What each symbol does to the nodes:
at | c y s a z b
lov | fop none viz gub vak ses
lin | tof pek luz dom zed pof
vom | sed kos dul reb duk dol
saz | none val big dus luf lod
mas | vef daz bet dol vil tus
lag | rik none vuf tos sot gub
kos | vom none zef dis ses lif
pez | none tus duv les pon tof
bup | none sen des nor vef luf
bez | none luz tof mol kur tif
tos | fur none sot zul rab tum
bip | zak none nus taz dok zom
vem | none reb lud vuz mur vut
dud | vuz nus zak pof nuf guk
big | none zuf saz luf dus fuz
tof | none lin bez kur mol nal
des | none guk bup vef nor dus
rus | nat gub ged luz lin zak
zak | mur bip dud nuf pof sen
puz | pog none tez pir zom zaz
rab | kam none zul zaz mor vig
fop | fuz lov kas rus ged duk
fub | dus vuf rik tus fur ged
nat | none rus zap bez tof mur
dul | siv zef vom duk reb vil
nus | dud none bip dok taz pir
pon | none zes les big saz mol
luz | bez tum lin zed dom nuf
tez | ruf none puz zom pir mor
kas | lod viz fop ged rus reb
pir | guk none zom daz vuk vuf
fur | duv tos tus zes kam luz
noz | zed none vig lov viz zef
taz | nuf none dok zef kos vuk
ged | zap vak rus lin luz dud
val | saz zaz zuf fub rik kas
lum | none ruf vut bup des big
dok | pof none taz kos zef daz
mor | zuf none zaz lag vuf lov
ses | duk none dis bip nus tez
viz | kas none lov vak gub dis
kam | les rab zes val zuf dom
fuz | none fop lod nat zap lud
lif | dol none kun puz tez rab
zaz | val none mor vuf lag viz
niz | none dol kif vut lum les
dol | niz lif vil pog ruf kam
zes | pon zul kam zuf val zed
zap | none ged nat tof bez vuz
bet | nor vuk mas vil dol fur
reb | vem dis duk dud zak pog
vuk | bet none daz kun lif tos
zul | zes none rab mor zaz noz
lud | none duk vem mur vuz lum
rik | luf lag fub fur tus rus
sot | tus none tos rab zul pek
pek | lin none tum vig noz dok
vak | ged none gub pek tum nus
kur | none dom mol lod fuz sed
mur | none zak vuz tif nal bup
tum | luz none pek noz vig taz
tus | pez sot fur kam zes lin
tif | none nuf nal siv sed nor
guk | des pir sen mas bet fub
mol | none zed kur fuz lod siv
luf | none rik dus duv pez nat
nor | none bet vef kif niz duv
duk | lud ses reb zak dud ruf
zed | mol noz dom fop kas dul
gub | rus none vak tum pek bip
siv | none dul sed lud vem kif
vuz | none dud mur nal tif des
kun | vil none lif tez puz zul
pof | nal dok nuf vom dul mas
zom | sen none pir vuk daz lag
vuf | fub none lag sot tos vak
dis | reb none ses nus bip puz
nuf | tif taz pof dul vom bet
nal | none pof tif sed siv vef
vef | none mas nor niz kif pez
dom | kur vig zed kas fop vom
dus | none fub luf pez duv zap
duv | none fur pez pon les bez
kif | none vil niz lum vut pon
zuf | big mor val rik fub fop
sen | bup zom guk bet mas rik
vil | kif kun dol ruf pog zes
lod | none kas fuz zap nat vem
pog | vut puz ruf guk sen val
vig | dom none noz viz lov kos
sed | none vom siv vem lud niz
les | none kam pon saz big kur
vut | none pog lum des bup saz
ruf | lum tez pog sen guk zuf
zef | dul none kos ses dis kun
daz | mas none vuk lif kun sot

In the rows, 25 stands for zero.

The rows follow the links: the fewer symbols apart two nodes are, the more alike their rows tend to be.

Each row is also shifted at random along 2 hidden directions that mean nothing.

Some nodes, each with a row of numbers:
fur: [ 32,  26,  25,  25,  29,  29,  25,  22,  27,  24,  23,  23,  28,  26,  29,  27,  22,  27,  24,  26,  29,  28,  23,  27,  28,  26,  27,  24,  22,  27,  24,  26,  27,  26,  25,  26,  25,  25,  25,  27,  24,  24,  24,  27,  26,  25,  23,  29,  24,  25,  25,  24,  24,  25,  26,  22,  29,  25,  28,  25,  25,  23,  24]
viz: [ 22,  24,  29,  26,  22,  23,  25,  29,  28,  24,  27,  27,  25,  25,  21,  25,  27,  23,  26,  25,  22,  22,  28,  22,  25,  25,  28,  25,  26,  27,  27,  25,  27,  26,  24,  25,  27,  27,  23,  24,  29,  24,  29,  23,  24,  25,  28,  27,  26,  26,  27,  27,  29,  24,  22,  28,  24,  27,  23,  24,  25,  29,  28]
fop: [ 32,  26,  27,  24,  26,  24,  26,  27,  25,  22,  29,  28,  27,  28,  25,  22,  25,  26,  24,  22,  25,  25,  27,  25,  26,  23,  24,  27,  24,  31,  27,  25,  27,  25,  24,  25,  25,  24,  26,  24,  24,  24,  26,  25,  28,  24,  26,  27,  25,  25,  27,  29,  27,  26,  24,  25,  26,  28,  23,  25,  23,  25,  28]
zed: [ 40,  25,  25,  24,  27,  27,  26,  22,  26,  25,  30,  24,  25,  26,  28,  27,  22,  27,  24,  23,  29,  29,  24,  33,  28,  26,  27,  29,  18,  32,  30,  30,  28,  26,  24,  25,  21,  23,  27,  25,  22,  25,  27,  27,  29,  27,  22,  31,  22,  27,  27,  28,  22,  25,  27,  23,  27,  27,  26,  29,  28,  24,  25]
vut: [ 20,  27,  23,  26,  24,  24,  26,  29,  22,  27,  25,  28,  25,  28,  22,  23,  26,  24,  24,  25,  23,  22,  26,  24,  23,  24,  22,  28,  31,  21,  25,  19,  22,  25,  28,  24,  27,  27,  25,  25,  27,  27,  23,  23,  23,  27,  29,  19,  24,  24,  25,  25,  25,  26,  27,  28,  23,  25,  23,  26,  24,  27,  28]
mor: [ 16,  26,  29,  24,  25,  26,  24,  28,  26,  22,  23,  26,  29,  27,  21,  24,  24,  25,  23,  24,  23,  24,  27,  19,  25,  25,  26,  25,  28,  28,  24,  22,  30,  28,  25,  25,  31,  24,  25,  24,  28,  21,  26,  26,  26,  20,  24,  23,  31,  26,  29,  24,  30,  25,  22,  25,  26,  27,  22,  23,  23,  25,  25]
pez: [ 25,  27,  26,  28,  24,  26,  26,  28,  25,  26,  22,  25,  25,  27,  24,  25,  24,  25,  25,  27,  24,  24,  23,  27,  25,  25,  26,  26,  27,  23,  21,  20,  21,  24,  28,  24,  25,  29,  21,  26,  27,  25,  22,  26,  21,  29,  28,  23,  20,  25,  24,  25,  27,  25,  26,  25,  26,  23,  24,  27,  23,  27,  29]
vuz: [ 13,  26,  23,  26,  26,  23,  27,  27,  25,  27,  25,  29,  23,  26,  27,  24,  29,  27,  28,  26,  23,  25,  25,  24,  25,  23,  23,  26,  27,  21,  25,  25,  21,  22,  26,  27,  24,  26,  26,  26,  25,  30,  23,  25,  24,  27,  28,  22,  27,  24,  22,  28,  26,  25,  25,  27,  24,  25,  25,  24,  24,  27,  26]
bet: [ 30,  26,  23,  26,  28,  29,  24,  21,  25,  27,  24,  22,  27,  24,  30,  27,  25,  26,  25,  27,  30,  30,  25,  27,  27,  27,  26,  24,  25,  25,  25,  28,  26,  26,  25,  27,  26,  23,  29,  27,  24,  27,  24,  29,  27,  24,  22,  26,  26,  26,  24,  23,  21,  27,  28,  24,  27,  23,  30,  26,  28,  22,  22]
zaz: [ 26,  22,  27,  24,  26,  24,  25,  23,  28,  29,  25,  25,  23,  22,  24,  32,  24,  27,  25,  25,  25,  24,  27,  23,  27,  25,  31,  25,  24,  26,  28,  34,  27,  28,  27,  23,  26,  24,  28,  27,  28,  27,  27,  22,  27,  25,  25,  29,  28,  25,  23,  21,  22,  23,  26,  25,  28,  30,  25,  22,  32,  26,  18]
dok: [ 29,  26,  27,  28,  21,  27,  24,  28,  26,  25,  26,  23,  24,  24,  25,  26,  31,  21,  28,  28,  23,  24,  27,  24,  23,  28,  26,  24,  26,  22,  27,  25,  26,  25,  24,  29,  28,  29,  24,  25,  28,  23,  30,  26,  22,  25,  28,  25,  24,  28,  27,  29,  27,  28,  23,  27,  24,  22,  27,  27,  23,  28,  30]
niz: [ 29,  28,  23,  28,  21,  26,  25,  29,  22,  27,  26,  25,  25,  27,  23,  24,  25,  23,  24,  27,  25,  24,  23,  29,  22,  26,  23,  27,  28,  22,  26,  19,  23,  25,  28,  24,  26,  29,  23,  24,  26,  24,  24,  26,  23,  29,  27,  21,  19,  26,  27,  26,  23,  28,  28,  28,  23,  23,  24,  31,  24,  27,  29]
rik: [ 46,  26,  25,  23,  30,  27,  25,  21,  26,  27,  25,  25,  28,  25,  28,  27,  24,  29,  23,  26,  29,  27,  23,  26,  28,  25,  26,  25,  25,  29,  24,  29,  26,  26,  26,  25,  23,  23,  28,  27,  26,  29,  26,  25,  29,  22,  23,  29,  24,  24,  22,  23,  23,  24,  27,  22,  28,  27,  29,  24,  28,  22,  22]
vem: [ 34,  27,  23,  26,  23,  22,  26,  28,  22,  28,  29,  28,  23,  26,  23,  24,  28,  25,  25,  24,  24,  24,  25,  28,  22,  25,  23,  28,  27,  24,  28,  23,  22,  24,  26,  24,  22,  27,  26,  24,  25,  28,  26,  24,  25,  27,  29,  23,  22,  24,  25,  29,  24,  26,  27,  28,  23,  26,  24,  29,  25,  27,  30]
reb: [ 26,  25,  25,  26,  22,  23,  26,  29,  25,  27,  28,  28,  25,  27,  22,  24,  29,  23,  25,  25,  23,  23,  29,  25,  23,  26,  23,  26,  28,  24,  29,  25,  26,  23,  24,  26,  25,  28,  27,  24,  26,  27,  28,  23,  25,  27,  28,  24,  24,  25,  26,  29,  26,  26,  26,  29,  22,  25,  24,  25,  25,  26,  28]
lov: [ 19,  26,  30,  24,  25,  24,  26,  30,  26,  21,  26,  26,  28,  27,  23,  22,  25,  23,  24,  24,  22,  24,  28,  20,  25,  25,  25,  25,  26,  29,  27,  23,  29,  27,  22,  26,  29,  25,  24,  23,  27,  21,  28,  26,  25,  21,  26,  25,  29,  26,  30,  27,  31,  26,  20,  26,  25,  26,  22,  23,  22,  26,  29]
big: [ 35,  26,  24,  23,  27,  24,  26,  24,  23,  26,  26,  27,  27,  28,  23,  24,  22,  28,  21,  23,  25,  26,  23,  28,  26,  22,  24,  27,  26,  29,  25,  22,  25,  26,  27,  22,  22,  24,  25,  26,  25,  26,  24,  26,  28,  25,  25,  24,  23,  24,  25,  26,  25,  25,  27,  25,  26,  27,  23,  27,  26,  24,  26]
tez: [ 28,  27,  27,  25,  23,  26,  24,  27,  23,  23,  26,  24,  28,  27,  23,  23,  26,  24,  22,  25,  25,  25,  28,  22,  23,  26,  24,  24,  29,  27,  26,  23,  30,  28,  24,  26,  30,  25,  25,  24,  27,  22,  28,  26,  26,  21,  24,  22,  29,  26,  29,  25,  27,  27,  24,  27,  24,  25,  25,  25,  24,  25,  27]
pek: [ 31,  24,  28,  26,  24,  27,  25,  26,  29,  25,  26,  23,  24,  22,  26,  28,  26,  24,  29,  27,  24,  25,  25,  26,  26,  28,  29,  24,  23,  25,  27,  30,  26,  26,  24,  27,  25,  27,  24,  26,  27,  25,  28,  24,  23,  27,  27,  30,  23,  27,  26,  25,  27,  25,  23,  25,  25,  25,  27,  26,  26,  28,  26]
mur: [ 22,  25,  23,  24,  30,  23,  27,  23,  25,  26,  26,  28,  25,  26,  29,  24,  26,  29,  27,  24,  27,  28,  23,  28,  26,  24,  22,  26,  25,  25,  23,  28,  22,  24,  26,  27,  22,  22,  29,  27,  22,  30,  22,  28,  29,  24,  24,  24,  28,  25,  22,  26,  24,  26,  27,  24,  27,  26,  27,  24,  27,  23,  24]
vig: [ 21,  20,  27,  25,  25,  26,  26,  23,  30,  27,  26,  24,  22,  22,  26,  31,  24,  26,  28,  25,  26,  25,  27,  27,  28,  27,  31,  26,  20,  27,  29,  34,  29,  26,  26,  25,  24,  24,  28,  25,  26,  25,  29,  23,  27,  28,  24,  32,  27,  26,  25,  23,  24,  23,  25,  25,  27,  28,  25,  24,  31,  27,  22]
rus: [ 21,  24,  25,  22,  32,  24,  27,  22,  30,  24,  25,  28,  26,  25,  29,  26,  25,  30,  27,  24,  27,  28,  26,  25,  30,  23,  27,  25,  21,  29,  24,  32,  26,  24,  24,  27,  23,  21,  28,  27,  24,  30,  24,  26,  28,  23,  23,  30,  30,  24,  23,  24,  26,  23,  24,  23,  29,  28,  26,  21,  27,  23,  22]
lod: [ 12,  25,  26,  26,  24,  21,  28,  29,  25,  24,  25,  31,  25,  28,  22,  22,  25,  26,  26,  23,  21,  22,  27,  23,  25,  23,  24,  27,  26,  24,  24,  21,  22,  23,  27,  23,  24,  27,  23,  25,  26,  26,  24,  23,  23,  28,  29,  23,  25,  24,  26,  27,  29,  24,  23,  28,  24,  27,  20,  24,  22,  27,  29]
noz: [ 20,  24,  29,  24,  25,  26,  25,  27,  27,  22,  25,  24,  27,  25,  25,  25,  23,  24,  26,  24,  26,  25,  26,  24,  26,  26,  27,  25,  23,  29,  27,  26,  30,  27,  24,  26,  27,  24,  25,  24,  25,  21,  28,  26,  27,  24,  22,  27,  28,  28,  29,  27,  28,  26,  22,  25,  26,  26,  25,  25,  25,  25,  27]
tof: [ 31,  26,  24,  27,  25,  25,  27,  26,  26,  28,  25,  26,  22,  25,  27,  26,  25,  26,  29,  27,  26,  25,  22,  30,  27,  25,  26,  27,  22,  24,  24,  25,  21,  22,  27,  25,  20,  27,  24,  27,  23,  27,  24,  26,  23,  31,  27,  28,  20,  26,  24,  28,  25,  24,  26,  25,  26,  26,  27,  29,  25,  27,  28]
vil: [ 24,  24,  22,  24,  28,  28,  26,  19,  24,  28,  26,  23,  26,  24,  28,  30,  22,  26,  23,  25,  31,  29,  26,  30,  26,  26,  25,  26,  22,  27,  28,  30,  30,  27,  27,  25,  26,  21,  30,  25,  22,  25,  24,  27,  30,  27,  20,  26,  27,  26,  26,  23,  19,  26,  30,  24,  27,  26,  28,  27,  31,  23,  19]
zes: [ 18,  25,  25,  25,  28,  29,  25,  24,  25,  25,  24,  25,  28,  27,  24,  28,  20,  27,  23,  24,  28,  26,  25,  25,  27,  24,  26,  26,  23,  30,  26,  24,  28,  27,  27,  23,  27,  24,  25,  25,  24,  23,  23,  27,  27,  25,  22,  27,  26,  25,  27,  23,  24,  24,  27,  22,  28,  26,  24,  25,  25,  23,  22]
vak: [ 23,  26,  30,  26,  23,  25,  24,  31,  28,  23,  24,  26,  26,  25,  23,  23,  29,  23,  28,  27,  20,  22,  27,  20,  25,  26,  27,  23,  28,  24,  25,  24,  26,  25,  23,  26,  28,  29,  21,  24,  29,  24,  28,  23,  21,  24,  30,  26,  26,  26,  26,  27,  32,  25,  20,  27,  23,  25,  24,  24,  21,  28,  29]
sed: [ 38,  26,  23,  27,  23,  25,  27,  25,  23,  29,  30,  25,  22,  24,  26,  27,  26,  25,  26,  25,  27,  26,  24,  32,  24,  26,  24,  29,  24,  24,  29,  26,  23,  24,  27,  25,  21,  27,  27,  26,  23,  27,  27,  25,  25,  30,  27,  26,  19,  25,  25,  29,  22,  27,  28,  27,  24,  26,  27,  31,  28,  26,  27]
siv: [ 29,  25,  22,  24,  28,  24,  27,  21,  23,  28,  29,  26,  23,  26,  30,  26,  24,  27,  25,  24,  30,  30,  24,  34,  26,  25,  23,  29,  21,  27,  28,  30,  24,  25,  26,  25,  20,  22,  30,  26,  21,  28,  25,  28,  31,  28,  22,  27,  24,  25,  25,  27,  21,  26,  30,  25,  27,  26,  27,  29,  29,  23,  24]
lud: [ 31,  27,  25,  25,  26,  22,  27,  25,  22,  26,  29,  27,  26,  28,  27,  21,  26,  27,  24,  22,  27,  27,  26,  28,  24,  24,  20,  27,  26,  27,  28,  24,  23,  25,  26,  25,  22,  24,  27,  25,  22,  26,  26,  27,  28,  24,  25,  22,  25,  24,  26,  28,  24,  26,  27,  26,  24,  27,  25,  27,  25,  24,  28]
vom: [  3,  24,  23,  27,  24,  25,  26,  27,  27,  26,  26,  28,  23,  26,  24,  27,  27,  24,  28,  25,  24,  24,  29,  25,  24,  26,  26,  26,  25,  23,  28,  26,  27,  24,  26,  26,  28,  28,  26,  25,  25,  25,  25,  25,  24,  30,  26,  25,  28,  26,  26,  26,  26,  26,  26,  28,  23,  25,  25,  25,  26,  27,  24]
kas: [ 24,  23,  26,  25,  24,  23,  27,  26,  28,  26,  27,  29,  23,  27,  22,  25,  27,  26,  26,  23,  22,  23,  28,  25,  26,  23,  28,  27,  25,  27,  28,  27,  27,  23,  25,  24,  24,  27,  25,  25,  26,  26,  26,  23,  25,  28,  29,  29,  24,  24,  25,  27,  27,  24,  24,  26,  25,  29,  23,  24,  26,  28,  25]
sen: [ 20,  29,  25,  25,  28,  26,  24,  27,  24,  24,  22,  27,  31,  28,  25,  21,  27,  25,  23,  26,  25,  25,  27,  21,  24,  25,  22,  23,  31,  25,  22,  20,  26,  26,  24,  27,  30,  26,  26,  24,  26,  26,  23,  27,  25,  21,  24,  21,  29,  25,  24,  25,  28,  27,  25,  25,  24,  22,  26,  24,  21,  23,  26]
dis: [ 29,  26,  27,  25,  21,  24,  25,  29,  25,  25,  28,  25,  25,  25,  22,  24,  31,  22,  26,  25,  23,  22,  29,  24,  22,  26,  26,  25,  29,  25,  29,  26,  27,  26,  23,  26,  27,  28,  25,  24,  28,  24,  30,  24,  25,  24,  28,  25,  26,  26,  28,  28,  27,  27,  24,  29,  23,  26,  25,  25,  25,  28,  29]
lag: [ 37,  26,  28,  24,  26,  27,  23,  24,  26,  25,  24,  23,  28,  25,  26,  25,  25,  26,  25,  26,  26,  26,  25,  22,  27,  26,  27,  24,  26,  28,  23,  27,  27,  27,  24,  25,  27,  23,  25,  26,  27,  25,  28,  26,  26,  20,  23,  27,  27,  26,  27,  23,  27,  24,  24,  23,  27,  26,  26,  24,  26,  25,  25]

Start, symbols taken left to right, then the node you end at.
Answer with the node's name.
[ 22,  26,  29,  25,  23,  28,  25,  29,  25,  21,  24,  23,  29,  27,  23,  24,  23,  23,  22,  26,  25,  24,  25,  23,  24,  26,  26,  24,  26,  28,  24,  20,  30,  28,  25,  25,  30,  27,  22,  24,  27,  19,  27,  26,  23,  22,  25,  24,  25,  28,  31,  25,  29,  26,  23,  25,  25,  24,  23,  27,  22,  26,  29]
b a b => ses
[ 13,  23,  25,  26,  23,  26,  24,  26,  27,  26,  27,  24,  23,  22,  25,  29,  27,  24,  28,  25,  25,  25,  29,  25,  25,  27,  28,  25,  24,  23,  28,  30,  28,  26,  25,  27,  28,  26,  27,  25,  26,  24,  29,  25,  26,  28,  25,  27,  28,  28,  27,  25,  25,  26,  25,  27,  24,  26,  26,  25,  29,  27,  23]
s z a => nus
[ 17,  27,  24,  26,  26,  24,  26,  27,  27,  26,  25,  29,  24,  25,  26,  25,  31,  25,  29,  26,  22,  24,  28,  22,  25,  25,  24,  24,  28,  22,  25,  27,  24,  23,  24,  28,  26,  27,  26,  26,  25,  29,  25,  24,  23,  26,  28,  25,  28,  24,  22,  27,  27,  26,  24,  28,  24,  26,  26,  22,  24,  27,  25]
a z z => reb
[  6,  26,  23,  26,  24,  24,  26,  29,  24,  27,  24,  28,  26,  27,  20,  25,  26,  24,  24,  25,  22,  21,  29,  20,  24,  23,  25,  25,  31,  23,  26,  22,  27,  25,  27,  24,  31,  28,  25,  24,  28,  25,  24,  22,  24,  26,  29,  20,  29,  23,  24,  24,  27,  26,  26,  28,  23,  26,  23,  22,  24,  26,  23]
y a z => vuk
[ 43,  29,  25,  24,  24,  24,  25,  28,  22,  24,  31,  26,  28,  28,  25,  20,  29,  23,  23,  24,  27,  27,  28,  28,  22,  25,  21,  27,  28,  29,  30,  23,  29,  25,  22,  27,  24,  26,  27,  23,  23,  25,  28,  26,  28,  22,  25,  25,  24,  26,  28,  31,  25,  27,  26,  28,  23,  25,  26,  27,  23,  24,  30]
b b y => mor
[ 30,  25,  24,  24,  28,  27,  27,  22,  23,  27,  25,  25,  26,  27,  26,  26,  20,  29,  23,  24,  29,  28,  22,  30,  28,  24,  25,  28,  23,  28,  24,  26,  25,  26,  28,  24,  22,  23,  26,  28,  23,  25,  23,  27,  28,  27,  22,  26,  22,  25,  26,  23,  22,  25,  28,  23,  28,  27,  25,  28,  27,  23,  23]
y z b => kas
[ 18,  22,  25,  23,  26,  26,  25,  23,  27,  25,  27,  24,  25,  23,  28,  27,  26,  26,  27,  24,  28,  29,  27,  27,  26,  27,  26,  25,  22,  27,  29,  32,  29,  28,  25,  27,  27,  21,  28,  25,  24,  24,  29,  27,  30,  24,  21,  28,  30,  28,  28,  24,  23,  26,  26,  25,  26,  26,  27,  24,  29,  24,  22]
s b => lif
[ 28,  25,  26,  25,  24,  25,  25,  27,  26,  26,  27,  25,  24,  23,  26,  26,  31,  24,  28,  27,  24,  24,  28,  23,  24,  28,  27,  24,  27,  23,  27,  29,  26,  26,  24,  28,  27,  27,  27,  25,  26,  27,  29,  24,  24,  24,  28,  26,  28,  27,  24,  26,  26,  26,  24,  27,  24,  25,  28,  23,  26,  27,  27]
z z => kos
[ 27,  26,  23,  23,  30,  24,  26,  21,  27,  26,  27,  27,  26,  24,  31,  25,  28,  29,  27,  24,  28,  28,  27,  26,  27,  26,  24,  25,  24,  26,  27,  31,  26,  24,  24,  28,  24,  22,  30,  26,  21,  30,  25,  27,  29,  23,  23,  28,  30,  25,  22,  26,  23,  25,  26,  25,  26,  25,  29,  22,  27,  23,  23]
z z c => siv
[ 18,  25,  23,  24,  28,  23,  26,  22,  22,  28,  25,  28,  26,  27,  26,  25,  22,  28,  23,  24,  28,  28,  25,  26,  26,  23,  22,  27,  27,  26,  24,  25,  24,  26,  28,  23,  25,  22,  28,  26,  24,  27,  22,  27,  30,  26,  23,  22,  28,  24,  25,  23,  22,  25,  29,  26,  27,  27,  24,  24,  28,  23,  21]
b b b => lud
[ 18,  26,  25,  26,  26,  24,  27,  28,  24,  27,  22,  28,  26,  27,  23,  24,  25,  28,  26,  26,  23,  23,  24,  22,  27,  23,  25,  25,  28,  23,  21,  21,  21,  23,  27,  24,  25,  27,  23,  26,  27,  28,  21,  24,  22,  27,  29,  22,  25,  23,  23,  24,  28,  24,  24,  25,  26,  26,  23,  24,  23,  27,  27]
y c => dus
[ 24,  25,  25,  24,  27,  24,  28,  24,  24,  25,  26,  27,  25,  27,  27,  25,  22,  27,  24,  23,  28,  28,  24,  31,  27,  24,  24,  29,  21,  29,  26,  26,  25,  26,  26,  24,  22,  23,  26,  27,  22,  25,  24,  27,  28,  27,  23,  26,  23,  25,  26,  27,  25,  26,  26,  24,  27,  27,  23,  28,  26,  25,  26]
y b => dul
[ 23,  26,  27,  26,  26,  24,  27,  27,  29,  25,  24,  29,  24,  26,  25,  25,  28,  26,  28,  25,  23,  22,  27,  22,  26,  24,  27,  25,  25,  25,  25,  26,  24,  23,  24,  26,  24,  29,  24,  26,  27,  28,  25,  23,  23,  28,  29,  28,  25,  24,  23,  27,  29,  24,  23,  25,  25,  26,  24,  23,  23,  27,  27]
a b b => mas
[ 23,  23,  26,  24,  26,  24,  25,  24,  26,  24,  28,  25,  27,  24,  26,  25,  27,  25,  25,  23,  27,  27,  27,  25,  25,  27,  26,  24,  25,  27,  29,  31,  30,  27,  24,  27,  27,  22,  28,  24,  24,  24,  29,  26,  30,  22,  22,  27,  31,  27,  28,  26,  25,  26,  25,  27,  25,  27,  27,  22,  28,  25,  23]
z b a => daz
[ 20,  24,  26,  23,  28,  25,  25,  26,  25,  24,  23,  27,  28,  29,  23,  24,  21,  28,  21,  22,  25,  25,  26,  23,  27,  23,  25,  26,  27,  30,  25,  22,  28,  27,  26,  23,  27,  23,  25,  25,  26,  24,  24,  25,  27,  24,  23,  25,  29,  24,  27,  23,  27,  24,  25,  24,  26,  28,  23,  22,  25,  24,  24]
a y => lag
[ 31,  27,  24,  25,  27,  26,  24,  25,  22,  26,  27,  26,  28,  28,  25,  25,  25,  25,  21,  24,  27,  28,  26,  26,  24,  25,  23,  25,  28,  28,  27,  25,  29,  26,  25,  24,  27,  24,  29,  25,  24,  25,  25,  25,  29,  23,  23,  23,  27,  24,  27,  24,  22,  27,  28,  26,  25,  26,  27,  25,  27,  23,  23]
c a => bup
[ 27,  27,  28,  26,  19,  26,  24,  33,  23,  25,  26,  25,  28,  27,  20,  23,  29,  21,  24,  27,  21,  21,  29,  20,  21,  26,  25,  25,  33,  23,  27,  19,  28,  26,  25,  25,  32,  30,  23,  23,  30,  22,  28,  23,  21,  24,  29,  21,  25,  26,  29,  26,  29,  27,  23,  30,  21,  24,  23,  25,  23,  28,  31]
b a c => fub
[ 27,  25,  26,  28,  20,  28,  24,  27,  25,  27,  26,  22,  25,  24,  23,  29,  26,  21,  25,  27,  25,  24,  27,  25,  23,  27,  27,  25,  27,  24,  28,  25,  28,  27,  27,  25,  30,  28,  25,  24,  28,  22,  29,  24,  24,  26,  26,  24,  24,  28,  28,  24,  24,  27,  27,  27,  24,  25,  26,  27,  27,  26,  25]
b s => zul
[ 28,  25,  22,  29,  22,  28,  25,  25,  24,  29,  27,  23,  24,  24,  23,  29,  25,  22,  24,  26,  26,  25,  27,  27,  24,  27,  26,  26,  26,  24,  29,  25,  27,  26,  27,  25,  27,  28,  26,  25,  26,  24,  26,  24,  25,  29,  26,  25,  21,  26,  25,  24,  21,  25,  29,  27,  24,  25,  27,  28,  29,  26,  23]
z c z => des
